Here is a tiny trained network, its code and every weight. The questions are about switching its units off for an input and a class, where a switched-off unit gives its printed mean instead of its output.

import numpy as np


def w(rows, s, z=0):
    codes = np.array(rows[::2]) - 128.0
    scale = np.full(codes.shape[1], s)
    scale[-1] = z or s
    return codes * scale


def f(y):
    return np.maximum(y, 0)


def log_softmax(a):
    a = a - a.max(-1, keepdims=True)
    return a - np.log(np.exp(a).sum(-1, keepdims=True))


def net(x, mask):
    res = np.array(x, float).reshape(1, 5) / 4 @ E
    y = f(res @ A[0][:, :-1].T + A[0][:, -1])
    res = res + np.where(mask, y, B[0][:, -1]) @ B[0][:, :-1]
    return log_softmax(res[-1] @ U[:, :-1].T + U[:, -1])


A, B = {}, {}
E = w([
[254,109,248,217,200],'x0',
[129,134,118,145,111],'x1',
[149,123,118,113,121],'x2',
[169,159,81,224,21],'x3',
[155,54,46,130,223],'x4',
],0.0054)
A[0] = w([
[125,103,108,237,104,68],'N1',
[180,161,101,51,108,151],'N2',
[252,160,78,107,52,67],'N3',
[63,71,111,62,93,4],'N4',
[5,219,139,167,135,109],'N5',
[156,225,154,92,129,55],'N6',
[79,122,182,150,92,142],'N7',
[153,117,204,39,50,86],'N8',
[128,255,214,70,120,57],'N9',
[120,210,209,104,40,101],'N10',
[243,120,230,193,179,50],'N11',
[134,116,137,205,196,112],'N12',
[99,162,161,245,54,118],'N13',
[175,147,77,193,31,112],'N14',
[73,179,43,114,144,109],'N15',
],0.0081,0.0025)
B[0] = w([
[87,218,130,122,140,165],'N1',
[90,167,110,247,107,152],'N2',
[79,93,144,127,201,171],'N3',
[95,98,148,121,93,165],'N4',
[149,38,96,168,87,174],'N5',
[179,117,69,194,127,150],'N6',
[186,173,31,169,126,164],'N7',
[165,93,57,103,183,168],'N8',
[194,146,97,143,149,183],'N9',
[182,49,74,24,147,207],'N10',
[46,67,254,139,65,254],'N11',
[231,57,176,180,107,180],'N12',
[149,143,156,82,208,205],'N13',
[48,121,171,84,247,202],'N14',
[167,55,153,214,42,185],'N15',
],0.0062,0.0064)
U = w([
[48,109,224,115,20,130],'0',
[160,173,130,117,190,255],'1',
[253,134,109,64,198,102],'2',
[33,206,177,60,234,78],'3',
[119,235,161,125,121,178],'4',
],0.0069,0.0018)

Each question gives the input, the list of numbers given to net, and the class t.
The units are the neurons (one row each of A and B). Each row of codes is followed by its name. A weight is (code - 128) times the scale printed after its matrix; where a second scale follows, it is the last column's (A, B and U).
mask holds one flag per neuron, in row order. A switched-off neuron (its flag False) gives its mean, the last column of its row in B, instead of its output. The means were averaged over made-up inputs and are rounded, as every weight is.
A unit's drop is (log p(t) with every unit on - log p(t) with that unit switched off) / (log p(t) with every unit on - log p(t) with every unit switched off).
The circuit of an input: a set's keep is (log p(t) with only the set's units on - log p(t) with every unit switched off) / (log p(t) with every unit on - log p(t) with every unit switched off). Starting from the 12 units with the biggest drops (on a tie, the unit counted first), units are removed one at a time, each time the one whose removal leaves the highest keep (on an exact tie, the one counted first), for as long as the keep stays at least 0.8.
circuit, biggest first: the units of the circuit, biggest drop first
most important unit: the unit with the biggest drop
top k neurons: the k neurons with the biggest drops, biggest first
drop of u: that unit's drop, to one decimal
input [-8,-6,7,3,8], class 0: most important unit	N15
input [-8,2,1,-6,2], class 0: circuit, biggest first	[N15; N4]
input [3,6,4,2,-6], class 2: circuit, biggest first	[N10; N13]
input [0,3,5,5,-6], class 2: circuit, biggest first	[N10; N11]
input [-7,-4,6,1,7], class 0: circuit, biggest first	[N15; N4]
input [7,-7,4,8,0], class 3: top 2 neurons	[N14; N13]
input [0,-1,-1,3,-6], class 2: top 2 neurons	[N10; N11]
input [-1,-6,2,-2,-6], class 2: top 2 neurons	[N11; N10]
input [8,6,7,1,-3], class 0: drop of N11	1.8
input [7,0,-6,-6,-1], class 0: drop of N11	0.8
input [-6,3,1,2,-7], class 2: drop of N10	0.3
input [-7,0,5,8,5], class 3: drop of N14	1.1
